Below are the code and all the weights of a small trained network. Each question names an input and a target symbol and asks about switching units off, where a switched-off unit gives its printed mean instead of its output.

import numpy as np


def w(rows, s, z=0):
    codes = np.array(rows[::2]) - 128.0
    scale = np.full(codes.shape[1], s)
    scale[-1] = z or s
    return codes * scale


def f(y):
    return np.maximum(y, 0)


def softmax(a):
    e = np.exp(a - a.max(-1, keepdims=True))
    return e / e.sum(-1, keepdims=True)


def log_softmax(a):
    a = a - a.max(-1, keepdims=True)
    return a - np.log(np.exp(a).sum(-1, keepdims=True))


def net(x, mask):
    ids = ['ΓΔΞΠΣΦΩβεζηθλμτψ'.index(c) for c in x.split()]
    T = len(ids)
    res = E[ids] + P[:T]
    u = 0
    for l in range(2):
        r = res
        for j in range(2):
            rows = slice(2 * j, 2 * j + 2)
            q, k, v = (r @ M[l][rows].T for M in (Q, K, V))
            z = softmax(np.where(np.tri(T) > 0, q @ k.T / 2**0.5, -1e9)) @ v
            o = O[l][rows]
            res = res + np.where(mask[u + j], z, o[:, -1]) @ o[:, :-1]
        u += 2
        y = f(res @ A[l][:, :-1].T + A[l][:, -1])
        res = res + np.where(mask[u : u + 4], y, B[l][:, -1]) @ B[l][:, :-1]
        u += 4
    return log_softmax(res[-1] @ U[:, :-1].T + U[:, -1])


Q, K, V, O, A, B = {}, {}, {}, {}, {}, {}
E = w([
[157,169,134,129,94,72,207,103,192,133],'Γ',
[192,96,72,141,69,149,171,113,69,170],'Δ',
[55,121,120,180,122,180,77,54,236,92],'Ξ',
[237,166,69,232,62,53,100,187,185,120],'Π',
[193,166,95,103,45,141,145,204,115,128],'Σ',
[127,142,192,231,174,98,97,244,197,111],'Φ',
[130,188,125,130,119,155,82,157,107,146],'Ω',
[44,99,134,85,119,134,155,143,128,93],'β',
[130,73,134,178,165,85,102,137,104,157],'ε',
[153,67,137,168,61,130,23,70,154,179],'ζ',
[127,126,170,98,87,163,182,127,70,156],'η',
[190,185,116,123,109,78,94,78,189,162],'θ',
[112,50,172,140,68,192,125,76,158,222],'λ',
[167,65,144,206,81,153,133,228,162,104],'μ',
[152,225,222,86,124,130,123,219,139,94],'τ',
[247,145,88,165,95,58,180,143,101,191],'ψ',
],0.015)
P = w([
[145,103,10,101,178,173,135,138,187,171],'0',
[206,133,167,114,130,175,162,102,99,127],'1',
[101,175,83,107,178,92,79,177,175,192],'2',
[144,139,202,123,96,150,164,82,97,126],'3',
[91,171,81,98,177,88,73,155,173,197],'4',
[76,144,235,136,57,120,161,67,98,121],'5',
[71,169,85,79,170,99,68,146,174,200],'6',
],0.012)
Q[0] = w([
[174,49,195,172,81,142,216,142,23,7],'0.h1',
[150,94,186,206,135,209,128,105,65,55],'0.h1',
[97,193,49,145,105,155,85,183,125,162],'0.h2',
[136,128,104,155,136,119,117,171,51,126],'0.h2',
],0.019)
K[0] = w([
[71,155,167,188,30,8,108,141,12,100],'0.h1',
[42,181,216,198,73,131,95,103,64,139],'0.h1',
[129,136,58,89,156,167,104,174,193,166],'0.h2',
[155,110,130,128,177,148,113,156,77,149],'0.h2',
],0.018)
V[0] = w([
[193,207,195,117,107,158,21,104,39,217],'0.h1',
[169,8,163,22,86,2,102,231,151,48],'0.h1',
[152,86,123,101,118,56,104,159,147,117],'0.h2',
[85,94,173,64,166,107,146,153,197,223],'0.h2',
],0.01)
O[0] = w([
[81,212,55,254,161,192,141,93,65,122,209],'0.h1',
[171,112,93,98,133,111,74,137,61,13,7],'0.h1',
[114,150,103,156,131,136,123,119,124,133,192],'0.h2',
[209,183,122,162,130,134,98,224,54,115,252],'0.h2',
],0.0079,0.003)
A[0] = w([
[75,60,141,102,184,146,253,183,51,111,114],'0.n1',
[149,165,153,130,73,218,156,82,140,75,89],'0.n2',
[98,153,64,110,141,92,143,190,169,73,2],'0.n3',
[118,145,202,118,211,119,216,137,104,89,53],'0.n4',
],0.015,0.0026)
B[0] = w([
[167,253,122,185,91,172,83,144,203,70,147],'0.n1',
[125,61,180,49,169,85,121,89,139,118,254],'0.n2',
[88,109,124,93,116,169,85,63,111,149,185],'0.n3',
[114,110,124,227,153,134,162,164,159,183,150],'0.n4',
],0.012,0.0089)
Q[1] = w([
[198,141,223,150,95,188,182,3,97,47],'1.h1',
[73,115,104,137,131,121,88,169,126,150],'1.h1',
[98,174,69,124,140,103,81,159,125,174],'1.h2',
[75,141,46,72,156,117,87,162,133,183],'1.h2',
],0.03)
K[1] = w([
[56,174,238,198,6,3,157,97,57,69],'1.h1',
[142,110,78,131,166,170,105,176,136,131],'1.h1',
[169,120,67,142,171,184,106,158,146,143],'1.h2',
[190,97,63,71,218,226,118,120,183,158],'1.h2',
],0.021)
V[1] = w([
[151,197,126,57,88,133,189,86,89,140],'1.h1',
[87,83,146,108,95,253,146,145,119,119],'1.h1',
[192,28,112,195,51,157,193,114,104,115],'1.h2',
[134,199,44,128,109,91,119,57,186,75],'1.h2',
],0.021)
O[1] = w([
[252,169,164,175,86,42,94,96,122,160,64],'1.h1',
[105,150,212,184,122,178,170,83,140,38,160],'1.h1',
[84,142,97,182,37,21,162,96,158,92,255],'1.h2',
[51,182,174,62,2,169,140,135,89,152,64],'1.h2',
],0.0096,0.0056)
A[1] = w([
[189,71,173,45,190,162,124,115,100,76,96],'1.n1',
[177,72,123,104,160,50,158,89,45,34,87],'1.n2',
[197,100,254,106,143,122,156,77,124,31,2],'1.n3',
[152,80,113,190,195,166,139,45,47,46,129],'1.n4',
],0.011,0.0075)
B[1] = w([
[113,172,151,159,140,36,189,143,80,113,226],'1.n1',
[107,132,171,116,125,192,208,170,107,117,212],'1.n2',
[180,87,18,114,140,155,151,123,121,140,243],'1.n3',
[95,112,166,115,67,126,9,143,138,160,253],'1.n4',
],0.012,0.024)
U = w([
[153,138,135,194,218,202,149,102,170,246,193],'Γ',
[152,78,97,113,148,165,123,187,156,251,1],'Δ',
[147,124,56,138,101,57,91,175,153,152,26],'Ξ',
[223,101,191,35,171,71,98,139,231,117,251],'Π',
[43,131,36,255,146,151,164,122,77,195,73],'Σ',
[132,115,146,129,154,64,115,169,147,93,125],'Φ',
[169,97,130,114,136,125,157,172,105,139,86],'Ω',
[166,153,99,201,171,124,77,125,78,160,111],'β',
[177,145,200,142,98,144,127,172,165,140,109],'ε',
[172,128,134,222,149,115,107,167,204,128,176],'ζ',
[104,38,180,60,123,99,122,54,103,173,88],'η',
[132,65,185,106,184,102,201,119,227,191,158],'θ',
[186,130,81,166,150,134,99,60,126,110,255],'λ',
[129,80,43,87,241,101,114,126,166,186,161],'μ',
[160,64,136,83,120,85,126,159,180,38,179],'τ',
[140,111,194,223,87,77,183,82,134,145,71],'ψ',
],0.0042,0.005)

Each question gives the input, a string of symbols that net reads in full, and the target symbol t.
The units are the heads (2 rows each of Q, K, V and O) and the neurons (one row each of A and B). Each row of codes is followed by its name. A weight is (code - 128) times the scale printed after its matrix; where a second scale follows, it is the last column's (O, A, B and U).
mask holds one flag per unit, layer by layer, with each layer's heads first. A switched-off unit (its flag False) gives its mean, the last column of its rows in O or B, instead of its output. The means were averaged over made-up inputs and are rounded, as every weight is.
A unit's drop is (log p(t) with every unit on - log p(t) with that unit switched off) / (log p(t) with every unit on - log p(t) with every unit switched off).
The circuit of an input: a set's keep is (log p(t) with only the set's units on - log p(t) with every unit switched off) / (log p(t) with every unit on - log p(t) with every unit switched off). Starting from all 12 units, units are removed one at a time, each time the one whose removal leaves the highest keep (on an exact tie, the one counted first), for as long as the keep stays at least 0.8.
units of the circuit, in order: the units of the circuit, biggest drop first
unit that matters most: the unit with the biggest drop
k most important neurons: the k neurons with the biggest drops, biggest first
k most important neurons of layer l: the k neurons of layer l with the biggest drops, biggest first
which heads matter: for each layer, one digit per head in row order, 1 if its drop is at least 0.15 and else 0, layers parted by /
input Σ Π ε, target λ: unit that matters most	1.h1
input Ξ β ζ Σ Ω ψ Γ, target θ: 2 most important neurons of layer 1	(1.n4, 1.n1)
input Γ μ Ω ψ ψ, target Π: units of the circuit, in order	(0.h1, 1.h1)
input Ξ ψ ζ Ω Σ Φ ζ, target θ: which heads matter	10 / 10
input ψ τ Γ Π, target Ξ: units of the circuit, in order	(1.h1, 1.h2)
input ε λ Σ ψ, target ψ: which heads matter	00 / 01
input ψ Ξ ψ, target Ξ: which heads matter	00 / 11
input ε Ξ Φ, target μ: units of the circuit, in order	(1.h1, 1.h2)
input η ψ ζ, target ε: 3 most important neurons	(0.n1, 0.n2, 1.n3)
input ψ Σ ψ Π λ Σ Σ, target Ξ: 2 most important neurons	(0.n2, 1.n2)
input Φ Γ Γ Ξ ε ζ, target η: units of the circuit, in order	(0.n2, 0.h1, 1.n4, 1.h1)
input Ω λ ζ Ω, target β: 4 most important neurons	(1.n1, 0.n2, 1.n4, 1.n3)
input Σ Φ ζ ζ ε τ, target Φ: 4 most important neurons	(1.n1, 0.n2, 0.n4, 1.n4)
input τ β ζ λ, target Δ: which heads matter	00 / 11
input Ξ ε ζ ζ ζ Γ, target θ: unit that matters most	0.n4
input μ ζ ζ, target τ: units of the circuit, in order	(0.h1, 1.h1, 1.h2)
input ζ Φ θ, target Σ: units of the circuit, in order	(0.n2, 1.h1)
input λ ζ Δ ψ Φ ζ Γ, target ζ: which heads matter	11 / 01
input μ τ Ξ Ξ, target μ: units of the circuit, in order	(1.n3, 0.n2, 1.h2)
input Δ Σ θ, target ψ: units of the circuit, in order	(1.h2, 1.h1)
input Φ Φ Γ Δ, target λ: 2 most important neurons	(0.n2, 0.n1)
input Γ η Ω, target Π: unit that matters most	0.h1
input β η Σ η Ω, target Ω: 2 most important neurons of layer 1	(1.n1, 1.n3)
input ψ Ω ζ, target Ξ: 2 most important neurons	(0.n2, 1.n2)
input Φ Σ Γ Ξ η, target Φ: which heads matter	10 / 11
input Γ μ Σ Ω ψ ε λ, target Π: which heads matter	10 / 10
input Σ Δ ψ ζ ψ Φ, target ζ: which heads matter	00 / 01
input Φ ψ ζ, target Φ: which heads matter	10 / 11
input ψ ζ ζ ε ε, target Ξ: 2 most important neurons	(0.n2, 1.n2)
input ζ ζ ψ η, target Γ: 2 most important neurons	(0.n1, 0.n2)
